Each row is followed by its class. Each block has new classes.
38.9,-4.9,-16.1,-15.8,-2.1,21.8,50.3,-18.6,7.6,1.2,12.5,7.5,-20.4,20.6,7.7,-7.0,0.6,22.1,16.6,9.9 => P
56.3,-9.7,-8.0,-39.6,8.2,10.1,53.7,-5.1,10.5,11.2,8.5,-28.6,-39.6,2.4,-25.9,-0.4,-31.4,33.5,18.7,3.1 => V
13.4,19.4,-19.2,-10.2,3.0,9.9,-2.6,-15.9,7.6,12.7,20.4,8.5,-21.0,30.8,-9.0,2.6,30.3,32.9,2.7,7.2 => B
48.9,4.2,-26.1,-37.6,2.7,7.7,25.7,-28.1,12.8,7.2,-5.0,17.8,-22.4,-1.8,-27.9,33.1,-59.2,33.8,-3.5,-8.5 => P
50.4,-9.6,-4.7,-17.2,5.5,9.2,79.7,1.6,1.9,-15.8,8.9,-13.7,-20.4,12.3,10.3,-8.2,-3.1,20.9,20.2,22.5 => V
5.4,-3.5,19.5,-36.0,-27.5,12.2,50.5,-3.6,-6.1,-10.2,-20.9,-1.1,-20.0,31.2,-25.1,-16.5,-5.6,11.7,14.1,3.4 => C
24.6,5.0,-6.3,-66.8,3.8,23.7,61.8,-4.5,5.9,21.2,28.1,-35.3,-56.4,20.8,5.7,32.9,-9.8,25.5,2.8,7.6 => B
45.7,-9.6,-9.6,-50.6,-7.8,18.7,49.1,-12.6,-2.9,13.3,15.1,-30.3,-38.7,5.7,-11.9,38.4,-38.6,39.1,20.4,12.0 => V
25.7,10.9,1.0,11.5,1.7,5.7,40.3,-28.3,-33.9,-0.9,23.1,9.5,-21.4,-31.4,10.7,-2.8,15.1,16.3,7.5,5.7 => V
-8.6,-4.7,15.3,-9.4,-7.9,-5.0,-7.8,-8.7,61.1,-11.5,19.1,-0.7,-16.3,30.5,-14.1,12.7,17.8,13.9,5.1,-7.2 => B
12.6,-4.8,16.3,-24.8,-14.6,17.1,22.9,-41.3,-42.5,-10.5,-9.2,8.8,-28.0,46.5,-4.1,0.1,-8.2,16.0,14.9,-2.3 => C
42.2,8.7,-32.9,-37.5,-1.3,37.9,42.3,-34.3,-33.5,6.2,21.5,-10.2,-39.5,7.5,-25.6,23.5,-49.3,19.0,23.4,0.7 => V
24.3,6.5,-4.6,-26.6,11.8,11.2,18.8,-10.4,4.8,14.2,25.6,-8.0,-42.0,-0.6,-26.8,19.5,-8.0,31.2,-8.0,5.8 => M

Each row is followed by its class.
2.0,7.1,-12.3,19.5,-11.3,-3.9,-9.1,15.2,5.4,-7.8,-6.6,1.5,8.1,5.5,-9.0,-9.5,3.0,7.2,-15.2,-7.5 => (52)
16.5,8.5,-15.3,-0.9,-12.6,-15.6,6.1,17.0,-17.7,6.0,28.0,10.2,-0.7,-6.4,8.0,7.4,3.8,9.9,-14.4,11.2 => (52)
19.5,12.6,-11.7,24.1,-5.3,-18.0,0.1,14.9,10.7,4.8,1.4,2.7,0.2,-10.6,-5.0,4.8,16.0,1.7,-7.1,-3.4 => (52)
-1.0,7.7,0.9,10.9,-0.6,-7.9,-4.8,3.0,10.9,9.0,6.1,1.8,-24.4,4.1,4.5,-0.2,-1.3,9.1,-13.1,-2.2 => (60)
2.4,1.1,-4.7,22.2,-12.0,-6.9,-3.9,4.0,21.8,24.8,11.2,17.2,-14.1,-7.1,3.3,6.3,-10.8,-3.7,-9.0,-2.7 => (60)
-9.1,11.8,3.4,17.5,-1.0,-1.2,-4.6,2.8,-1.8,4.2,8.4,-3.4,-12.6,-4.5,3.8,-10.1,-1.2,7.2,-11.8,-7.2 => (52)
2.5,13.7,-3.6,38.1,-13.0,-34.5,9.3,-16.2,4.1,5.1,35.4,18.3,-9.1,19.0,-0.5,8.9,-11.6,-9.2,-17.7,-10.4 => (52)
16.1,9.4,0.5,-16.8,-3.7,-10.6,5.9,16.2,8.6,-4.7,-6.9,-1.2,-0.5,-16.4,7.5,11.2,11.3,-3.5,-9.4,5.0 => (52)
-10.4,-3.5,1.1,4.9,-22.2,-14.0,-1.1,10.3,17.7,2.8,11.7,12.3,-15.0,1.3,1.6,9.0,-3.3,0.4,-10.3,1.0 => (60)
-8.3,4.5,-5.5,5.8,2.1,-3.3,7.7,-7.7,1.9,-8.8,10.0,-1.2,4.7,12.9,-3.5,-6.6,0.6,-10.8,5.8,-3.7 => (52)
4.9,15.0,-6.3,17.8,-13.8,-17.0,-0.4,15.2,22.5,10.0,9.8,13.0,-4.8,3.8,-0.2,-2.3,7.5,2.5,-15.0,-4.5 => (60)
14.1,9.5,-5.3,12.1,-6.1,-26.2,3.8,8.4,5.7,4.2,20.8,9.2,-12.5,6.2,7.0,6.5,0.0,1.6,-1.7,-7.8 => (60)
14.5,-1.6,-12.0,4.9,-7.9,1.6,-14.5,17.1,7.3,-2.9,1.4,2.2,11.4,-5.7,-11.9,-4.8,10.4,6.2,-7.9,-1.0 => (52)
11.8,17.7,-0.2,17.1,-5.8,-12.0,-1.5,6.7,12.3,14.2,6.1,1.1,-8.1,2.0,-3.5,-1.5,10.1,-5.1,-6.8,-0.1 => (60)
5.3,3.8,3.0,-0.8,-7.9,1.4,-4.0,-1.2,24.2,-14.6,-30.7,0.1,5.1,-4.2,-7.2,4.3,12.8,-5.5,-5.8,-7.0 => (52)
1.3,9.7,-17.4,3.8,-2.3,-9.3,-11.5,22.4,5.6,7.7,20.5,-3.5,-9.5,-8.6,2.5,2.7,-0.1,-6.3,0.6,0.9 => (60)
3.3,14.7,4.4,19.7,-10.9,-14.4,-9.8,9.8,7.7,5.3,11.8,3.7,-6.5,-0.7,-2.9,-3.5,-6.4,3.9,-8.9,-5.1 => (60)
10.2,9.2,-0.3,1.5,3.9,-9.7,-2.6,-3.9,8.3,11.0,9.8,3.1,-12.9,-2.3,-3.2,1.7,7.5,-3.4,-2.8,-6.7 => (60)
